Here is a tiny trained network, its code and every weight. The questions are about switching its units off for an input and a target symbol, where a switched-off unit gives its printed mean instead of its output.

import numpy as np


def w(rows, s, z=0):
    codes = np.array(rows[::2]) - 128.0
    scale = np.full(codes.shape[1], s)
    scale[-1] = z or s
    return codes * scale


def f(y):
    return y / 2 * (1 + np.tanh(0.7978845608 * (y + 0.044715 * y**3)))


def softmax(a):
    e = np.exp(a - a.max(-1, keepdims=True))
    return e / e.sum(-1, keepdims=True)


def log_softmax(a):
    a = a - a.max(-1, keepdims=True)
    return a - np.log(np.exp(a).sum(-1, keepdims=True))


def net(x, mask):
    ids = ['αβγεζηθλμξπστφψω'.index(c) for c in x.split()]
    T = len(ids)
    res = E[ids] + P[:T]
    u = 0
    for l in range(2):
        r = res
        for j in range(3):
            rows = slice(2 * j, 2 * j + 2)
            q, k, v = (r @ M[l][rows].T for M in (Q, K, V))
            z = softmax(np.where(np.tri(T) > 0, q @ k.T / 2**0.5, -1e9)) @ v
            o = O[l][rows]
            res = res + np.where(mask[u + j], z, o[:, -1]) @ o[:, :-1]
        u += 3
        y = f(res @ A[l][:, :-1].T + A[l][:, -1])
        res = res + np.where(mask[u : u + 8], y, B[l][:, -1]) @ B[l][:, :-1]
        u += 8
    return log_softmax(res[-1] @ U[:, :-1].T + U[:, -1])


Q, K, V, O, A, B = {}, {}, {}, {}, {}, {}
E = w([
[165,129,134,82,137,57,74,122,86,99,193],'α',
[112,113,49,119,176,69,138,100,194,135,163],'β',
[140,162,207,102,96,194,63,139,69,103,96],'γ',
[76,66,139,88,90,119,185,165,128,50,157],'ε',
[190,183,125,113,176,105,65,51,94,162,136],'ζ',
[77,90,181,162,170,164,63,195,165,116,182],'η',
[143,149,78,69,83,111,201,49,111,98,77],'θ',
[70,140,88,185,146,79,97,150,114,36,94],'λ',
[108,94,169,141,179,141,184,83,123,65,120],'μ',
[115,137,158,184,204,187,110,66,169,159,94],'ξ',
[60,119,121,153,110,190,157,137,186,89,58],'π',
[110,120,118,61,73,135,86,175,155,146,159],'σ',
[237,129,131,223,176,78,239,254,70,254,113],'τ',
[122,203,81,129,101,96,37,147,94,122,103],'φ',
[179,105,159,58,142,153,146,77,161,177,180],'ψ',
[137,169,111,95,104,194,87,106,174,204,83],'ω',
],0.0074)
P = w([
[138,114,129,140,119,120,125,138,120,145,139],'0',
[138,233,130,78,152,86,187,167,157,94,79],'1',
[141,237,187,82,181,169,123,136,218,82,212],'2',
[87,1,98,84,153,94,95,110,48,158,34],'3',
[116,95,96,143,81,187,91,55,136,95,185],'4',
[170,108,131,61,226,152,105,139,165,123,76],'5',
],0.008)
Q[0] = w([
[195,138,137,147,185,114,207,254,111,194,102],'0.h0',
[157,152,143,133,160,100,163,213,114,167,92],'0.h0',
[110,231,129,62,153,135,140,119,189,69,120],'0.h1',
[69,210,143,86,69,138,87,44,202,64,162],'0.h1',
[129,74,93,213,41,154,123,71,93,146,181],'0.h2',
[84,38,103,90,137,139,80,95,77,154,96],'0.h2',
],0.0083)
K[0] = w([
[44,81,92,68,97,125,54,34,117,79,89],'0.h0',
[90,121,115,97,92,127,88,70,132,88,107],'0.h0',
[114,200,142,104,147,156,120,124,173,83,167],'0.h1',
[195,254,169,136,162,151,182,167,195,95,221],'0.h1',
[133,231,171,112,135,167,136,133,193,88,204],'0.h2',
[153,183,134,124,175,102,186,189,133,132,106],'0.h2',
],0.0091)
V[0] = w([
[135,66,66,164,142,34,154,154,47,115,98],'0.h0',
[124,99,132,129,50,161,133,165,53,164,37],'0.h0',
[184,147,224,151,183,123,137,64,47,93,145],'0.h1',
[159,66,165,22,72,101,141,191,116,122,225],'0.h1',
[34,125,124,43,117,165,37,2,187,2,151],'0.h2',
[109,77,179,187,166,149,135,186,146,121,156],'0.h2',
],0.0053)
O[0] = w([
[95,106,83,185,89,72,154,85,59,117,178,33],'0.h0',
[94,136,131,140,33,189,135,112,62,163,93,2],'0.h0',
[195,137,211,137,187,124,136,88,64,92,143,165],'0.h1',
[138,62,146,45,91,112,150,180,116,136,213,168],'0.h1',
[2,147,181,58,168,84,122,103,106,158,88,145],'0.h2',
[119,94,152,173,157,175,138,184,131,134,158,137],'0.h2',
],0.0067,0.0017)
A[0] = w([
[151,134,113,104,115,127,109,86,104,151,127,159],'0.n0',
[48,92,144,34,187,121,63,68,132,122,91,198],'0.n1',
[101,173,118,194,62,108,222,122,76,173,161,214],'0.n2',
[184,127,74,164,69,195,103,70,182,2,184,111],'0.n3',
[56,95,145,29,175,122,70,70,133,113,102,250],'0.n4',
[96,152,112,173,94,88,65,193,101,86,153,228],'0.n5',
[105,106,132,156,137,133,188,142,157,67,93,193],'0.n6',
[145,146,132,153,144,96,219,156,146,122,132,185],'0.n7',
],0.0061,0.0014)
B[0] = w([
[158,150,128,130,107,117,140,108,91,179,130,131],'0.n0',
[132,253,140,119,120,107,189,170,159,97,116,246],'0.n1',
[63,152,99,79,87,153,86,35,145,43,144,122],'0.n2',
[222,126,67,161,116,179,130,133,149,36,145,159],'0.n3',
[131,251,145,106,123,99,192,179,161,107,118,254],'0.n4',
[90,140,108,172,92,90,64,206,101,83,138,132],'0.n5',
[91,103,120,135,145,142,166,136,149,77,88,155],'0.n6',
[108,121,114,69,173,119,132,104,167,60,124,150],'0.n7',
],0.0056,0.0047)
Q[1] = w([
[131,4,100,172,116,130,102,103,67,173,113],'1.h0',
[167,123,140,86,203,110,131,196,142,138,74],'1.h0',
[80,114,113,166,71,148,114,45,95,130,179],'1.h1',
[111,250,167,95,130,135,140,136,186,74,162],'1.h1',
[74,167,125,153,65,152,121,58,134,105,187],'1.h2',
[133,240,160,73,157,122,131,159,196,91,133],'1.h2',
],0.012)
K[1] = w([
[131,236,136,86,128,102,182,190,162,84,86],'1.h0',
[117,82,106,129,117,96,161,136,64,167,43],'1.h0',
[151,200,148,129,148,183,115,148,194,78,202],'1.h1',
[137,21,121,186,112,182,66,68,109,154,184],'1.h1',
[157,147,134,149,146,193,116,109,165,101,216],'1.h2',
[127,6,117,174,102,159,98,77,89,178,148],'1.h2',
],0.011)
V[1] = w([
[72,37,106,128,153,29,203,154,125,42,201],'1.h0',
[181,93,188,152,252,144,144,74,175,199,200],'1.h0',
[151,88,137,9,46,156,119,234,159,194,213],'1.h1',
[94,63,246,143,131,246,217,135,113,73,85],'1.h1',
[109,105,47,100,113,171,229,67,255,187,77],'1.h2',
[222,141,155,20,94,92,216,10,51,115,127],'1.h2',
],0.0081)
O[1] = w([
[62,107,125,251,204,143,180,75,103,180,216,253],'1.h0',
[163,76,209,176,194,79,139,239,195,152,88,181],'1.h0',
[102,51,29,72,167,142,74,102,205,211,106,145],'1.h1',
[108,189,80,97,199,229,166,253,50,134,132,119],'1.h1',
[98,249,59,160,67,83,117,207,255,145,185,72],'1.h2',
[79,132,118,109,218,37,13,144,101,36,161,151],'1.h2',
],0.0088,0.003)
A[1] = w([
[218,124,184,72,24,68,91,69,205,84,103,120],'1.n0',
[188,88,205,125,131,14,98,57,132,99,104,121],'1.n1',
[125,29,106,113,67,135,46,16,139,184,116,186],'1.n2',
[26,131,66,117,164,137,202,64,92,109,179,65],'1.n3',
[179,138,189,210,24,120,180,236,139,104,73,4],'1.n4',
[164,240,49,179,58,171,226,106,83,159,130,101],'1.n5',
[105,172,253,228,143,187,181,75,35,88,147,96],'1.n6',
[164,110,165,65,134,81,128,187,211,18,70,147],'1.n7',
],0.0053,0.0037)
B[1] = w([
[95,155,94,209,87,158,174,156,67,150,99,206],'1.n0',
[64,104,177,177,109,182,114,153,119,103,118,212],'1.n1',
[130,174,133,97,191,109,205,121,155,53,117,178],'1.n2',
[153,153,133,144,113,148,58,106,92,176,152,195],'1.n3',
[187,192,179,88,219,131,117,2,161,129,181,181],'1.n4',
[99,39,203,82,108,153,66,171,173,114,200,200],'1.n5',
[142,84,58,74,89,29,158,164,107,165,147,216],'1.n6',
[170,123,124,155,98,122,67,122,74,207,110,255],'1.n7',
],0.0074,0.0093)
U = w([
[75,59,213,101,205,109,120,70,148,61,132,127],'α',
[65,153,171,244,90,41,193,113,228,176,155,142],'β',
[163,100,97,18,150,200,71,134,43,67,67,78],'γ',
[88,153,80,165,170,206,93,69,57,213,168,102],'ε',
[90,104,206,202,101,147,80,161,73,145,91,141],'ζ',
[136,43,154,136,134,210,214,173,138,198,72,96],'η',
[77,213,106,115,122,49,42,94,108,53,174,55],'θ',
[136,69,149,71,57,56,133,78,96,174,165,97],'λ',
[90,172,90,135,181,89,221,250,70,93,150,190],'μ',
[204,187,197,125,143,95,130,66,127,153,137,90],'ξ',
[65,132,180,75,90,180,112,187,181,84,167,141],'π',
[136,137,38,35,153,85,177,63,195,98,105,119],'σ',
[253,73,45,209,131,184,120,138,149,29,159,252],'τ',
[87,178,124,151,85,173,223,81,82,59,88,132],'φ',
[125,50,128,99,160,42,29,186,202,176,114,127],'ψ',
[144,175,47,158,48,128,126,161,121,189,90,131],'ω',
],0.0041,0.0025)

Each question gives the input, a string of symbols that net reads in full, and the target symbol t.
The units are the heads (2 rows each of Q, K, V and O) and the neurons (one row each of A and B). Each row of codes is followed by its name. A weight is (code - 128) times the scale printed after its matrix; where a second scale follows, it is the last column's (O, A, B and U).
mask holds one flag per unit, layer by layer, with each layer's heads first. A switched-off unit (its flag False) gives its mean, the last column of its rows in O or B, instead of its output. The means were averaged over made-up inputs and are rounded, as every weight is.
A unit's drop is (log p(t) with every unit on - log p(t) with that unit switched off) / (log p(t) with every unit on - log p(t) with every unit switched off).
The circuit of an input: a set's keep is (log p(t) with only the set's units on - log p(t) with every unit switched off) / (log p(t) with every unit on - log p(t) with every unit switched off). Starting from the 12 units with the biggest drops (on a tie, the unit counted first), units are removed one at a time, each time the one whose removal leaves the highest keep (on an exact tie, the one counted first), for as long as the keep stays at least 0.8.
units of the circuit, in order: the units of the circuit, biggest drop first
k most important neurons: the k neurons with the biggest drops, biggest first
k most important neurons of layer l: the k neurons of layer l with the biggest drops, biggest first
heads that matter: for each layer, one digit per head in row order, 1 if its drop is at least 0.15 and else 0, layers parted by /
input ε μ ψ, target ε: units of the circuit, in order -> (1.h0 1.h1 0.h1)
input τ ξ ψ, target τ: heads that matter -> 001 / 000
input β π γ, target β: units of the circuit, in order -> (1.h1 1.h2 1.h0 0.h0)
input λ μ τ ζ η, target τ: units of the circuit, in order -> (0.h2 0.n3)
input μ ξ τ, target μ: units of the circuit, in order -> (1.h1 1.n6 0.h1)
input β γ η, target β: heads that matter -> 000 / 011
input τ θ ζ ψ π, target ζ: most important neuron of layer 1 -> (1.n1)
input σ ε λ, target σ: units of the circuit, in order -> (1.h1 0.h1 1.n2 1.h0)
input ω μ μ ψ, target ω: 3 most important neurons -> (0.n1 0.n4 1.n0)
input ζ ξ θ β β σ, target ζ: heads that matter -> 000 / 111
input μ ω σ θ, target μ: 2 most important neurons -> (0.n1 0.n4)
input λ ε π σ ξ θ, target λ: 2 most important neurons of layer 1 -> (1.n6 1.n5)
input ζ β μ ζ, target ζ: heads that matter -> 000 / 111
input ω σ μ ε μ, target ω: 2 most important neurons of layer 1 -> (1.n0 1.n7)
input τ ψ σ θ ψ, target σ: most important neuron of layer 1 -> (1.n2)
input ζ τ η ζ σ, target η: heads that matter -> 100 / 111
input ε β ξ ψ ζ, target ε: heads that matter -> 111 / 110
input β ξ ξ η, target β: 2 most important neurons of layer 0 -> (0.n1 0.n4)
input ξ μ φ π ψ, target ξ: heads that matter -> 011 / 110
input φ ε ζ π, target φ: heads that matter -> 001 / 110
input ψ ζ ψ ζ π η, target ψ: heads that matter -> 000 / 110
input ζ π ξ ξ λ, target ζ: 3 most important neurons of layer 1 -> (1.n1 1.n7 1.n0)
input ε θ μ α ξ α, target ε: heads that matter -> 010 / 110
input σ ψ θ τ, target ψ: 2 most important neurons of layer 0 -> (0.n4 0.n1)
input α μ ζ γ, target α: heads that matter -> 010 / 011
input σ ξ σ σ η ζ, target σ: heads that matter -> 010 / 010
input π ε φ ψ ω, target π: 2 most important neurons -> (1.n5 0.n4)
input ξ ζ ξ, target ξ: heads that matter -> 010 / 110
